Below are the code and all the weights of a small trained network. Each question names an input and a target symbol and asks about switching units off, where a switched-off unit gives its printed mean instead of its output.

import numpy as np


def w(rows, s, z=0):
    codes = np.array(rows[::2]) - 128.0
    scale = np.full(codes.shape[1], s)
    scale[-1] = z or s
    return codes * scale


def norm(h):
    return h / np.sqrt((h * h).mean(-1, keepdims=True) + 1e-5)


def f(y):
    return np.maximum(y, 0)


def softmax(a):
    e = np.exp(a - a.max(-1, keepdims=True))
    return e / e.sum(-1, keepdims=True)


def log_softmax(a):
    a = a - a.max(-1, keepdims=True)
    return a - np.log(np.exp(a).sum(-1, keepdims=True))


def net(x, mask):
    ids = ['ΛΞΠαβγζημστψ'.index(c) for c in x.split()]
    T = len(ids)
    res = E[ids] + P[:T]
    r = norm(res)
    for j in range(2):
        rows = slice(2 * j, 2 * j + 2)
        q, k, v = (r @ M[0][rows].T for M in (Q, K, V))
        z = softmax(np.where(np.tri(T) > 0, q @ k.T / 2**0.5, -1e9)) @ v
        o = O[0][rows]
        res = res + np.where(mask[j], z, o[:, -1]) @ o[:, :-1]
    y = f(norm(res) @ A[0][:, :-1].T + A[0][:, -1])
    res = res + np.where(mask[2:10], y, B[0][:, -1]) @ B[0][:, :-1]
    return log_softmax(norm(res)[-1] @ U[:, :-1].T + U[:, -1])


Q, K, V, O, A, B = {}, {}, {}, {}, {}, {}
E = w([
[65,65,117,21,136],'Λ',
[172,161,131,115,44],'Ξ',
[155,137,102,95,138],'Π',
[185,17,95,5,96],'α',
[166,116,108,169,144],'β',
[82,107,137,130,88],'γ',
[159,133,115,169,140],'ζ',
[139,130,126,177,145],'η',
[144,132,142,177,142],'μ',
[115,90,59,172,119],'σ',
[69,104,201,117,148],'τ',
[130,89,138,114,205],'ψ',
],0.029)
P = w([
[46,171,145,1,102],'0',
[192,72,122,114,83],'1',
[184,79,128,125,89],'2',
[188,83,132,121,80],'3',
[182,82,128,122,87],'4',
[175,92,134,123,84],'5',
[176,85,129,114,82],'6',
[167,86,137,124,76],'7',
[173,89,128,127,82],'8',
[158,98,150,121,73],'9',
],0.0097)
Q[0] = w([
[95,112,70,90,60],'h1',
[78,101,110,1,125],'h1',
[145,188,151,223,176],'h2',
[220,120,149,168,130],'h2',
],0.016)
K[0] = w([
[167,52,132,127,71],'h1',
[185,2,164,111,90],'h1',
[14,240,69,136,181],'h2',
[108,206,91,61,148],'h2',
],0.014)
V[0] = w([
[81,186,1,123,97],'h1',
[194,255,227,131,44],'h1',
[232,10,167,42,105],'h2',
[32,106,124,98,44],'h2',
],0.0072)
O[0] = w([
[58,60,1,225,94,170],'h1',
[204,226,132,168,61,122],'h1',
[193,99,89,77,28,255],'h2',
[184,29,181,179,123,197],'h2',
],0.0085,0.0019)
A[0] = w([
[62,96,164,156,233,128],'n1',
[206,160,223,123,206,81],'n2',
[45,126,249,16,71,40],'n3',
[135,151,160,169,85,3],'n4',
[107,31,136,37,71,245],'n5',
[129,67,182,2,239,86],'n6',
[176,125,102,194,210,31],'n7',
[89,46,75,177,110,33],'n8',
],0.013,0.0045)
B[0] = w([
[204,134,148,98,145,169],'n1',
[106,130,46,41,91,169],'n2',
[138,81,197,186,96,185],'n3',
[154,128,67,128,169,138],'n4',
[69,248,174,114,163,254],'n5',
[182,14,27,210,146,184],'n6',
[77,119,213,109,159,173],'n7',
[92,160,102,77,71,173],'n8',
],0.013)
U = w([
[14,61,133,108,136,136],'Λ',
[206,187,168,126,26,70],'Ξ',
[120,225,95,55,179,124],'Π',
[137,72,158,14,89,91],'α',
[144,157,204,126,233,162],'β',
[46,152,238,91,61,43],'γ',
[79,204,85,254,140,145],'ζ',
[97,102,102,164,16,173],'η',
[199,148,118,216,88,143],'μ',
[23,152,27,112,68,95],'σ',
[156,43,227,163,63,88],'τ',
[151,110,43,156,166,252],'ψ',
],0.0092,0.0029)

Each question gives the input, a string of symbols that net reads in full, and the target symbol t.
The units are the heads (2 rows each of Q, K, V and O) and the neurons (one row each of A and B). Each row of codes is followed by its name. A weight is (code - 128) times the scale printed after its matrix; where a second scale follows, it is the last column's (O, A, B and U).
mask holds one flag per unit, heads first, then neurons. A switched-off unit (its flag False) gives its mean, the last column of its rows in O or B, instead of its output. The means were averaged over made-up inputs and are rounded, as every weight is.
A unit's drop is (log p(t) with every unit on - log p(t) with that unit switched off) / (log p(t) with every unit on - log p(t) with every unit switched off).
The circuit of an input: a set's keep is (log p(t) with only the set's units on - log p(t) with every unit switched off) / (log p(t) with every unit on - log p(t) with every unit switched off). Starting from all 10 units, units are removed one at a time, each time the one whose removal leaves the highest keep (on an exact tie, the one counted first), for as long as the keep stays at least 0.8.
circuit, biggest first: the units of the circuit, biggest drop first
top k neurons: the k neurons with the biggest drops, biggest first
which heads matter: for each layer, one digit per head in row order, 1 if its drop is at least 0.15 and else 0, layers parted by /
input β γ η Ξ μ ζ β, target σ: which heads matter	10
input Π γ η η η β γ Π η, target η: top 2 neurons	n5; n8
input τ η σ γ η Ξ ζ, target α: which heads matter	10
input Λ β μ Λ η μ Λ ζ, target γ: which heads matter	10
input μ η σ Ξ Λ μ Ξ α η, target Π: which heads matter	11
input μ Λ ζ η σ η η, target Π: circuit, biggest first	n2; h1; h2
input α α ζ, target Ξ: circuit, biggest first	h2; n6
input Π ζ η ζ τ ζ α Ξ β, target η: circuit, biggest first	h1; n5; n8
input ψ μ η Λ ζ η μ τ β β, target ψ: circuit, biggest first	h1; n6
input γ Λ β Π η η ψ η ψ η, target τ: circuit, biggest first	n5; n6
input η η γ η β, target β: top 2 neurons	n7; n1
input Π β η σ μ μ ψ, target ψ: top neuron	n6
input μ τ Π β, target Π: circuit, biggest first	n2; h2; h1
input τ τ Λ ζ β η Ξ Ξ η, target α: top neuron	n2
input Π η ζ Ξ ψ γ μ, target η: top 2 neurons	n5; n8
input Π η ζ ψ η μ Π ζ ζ, target η: circuit, biggest first	n5; h1; n8
input Ξ η Ξ ζ γ β μ τ ζ η, target μ: circuit, biggest first	h1; n5
input ψ ζ ζ ψ ζ Π Ξ ψ η η, target ψ: circuit, biggest first	n6; h1
input η β Π μ η η, target β: circuit, biggest first	h2; n1
input σ Π σ α ψ Λ γ η Π η, target Λ: circuit, biggest first	h1
input μ Π μ, target Π: circuit, biggest first	n2; h1; h2
input Λ η β τ η ζ μ, target γ: top 2 neurons	n6; n8
input τ Π Λ ψ η Ξ Ξ μ ζ β, target α: top 2 neurons	n2; n5
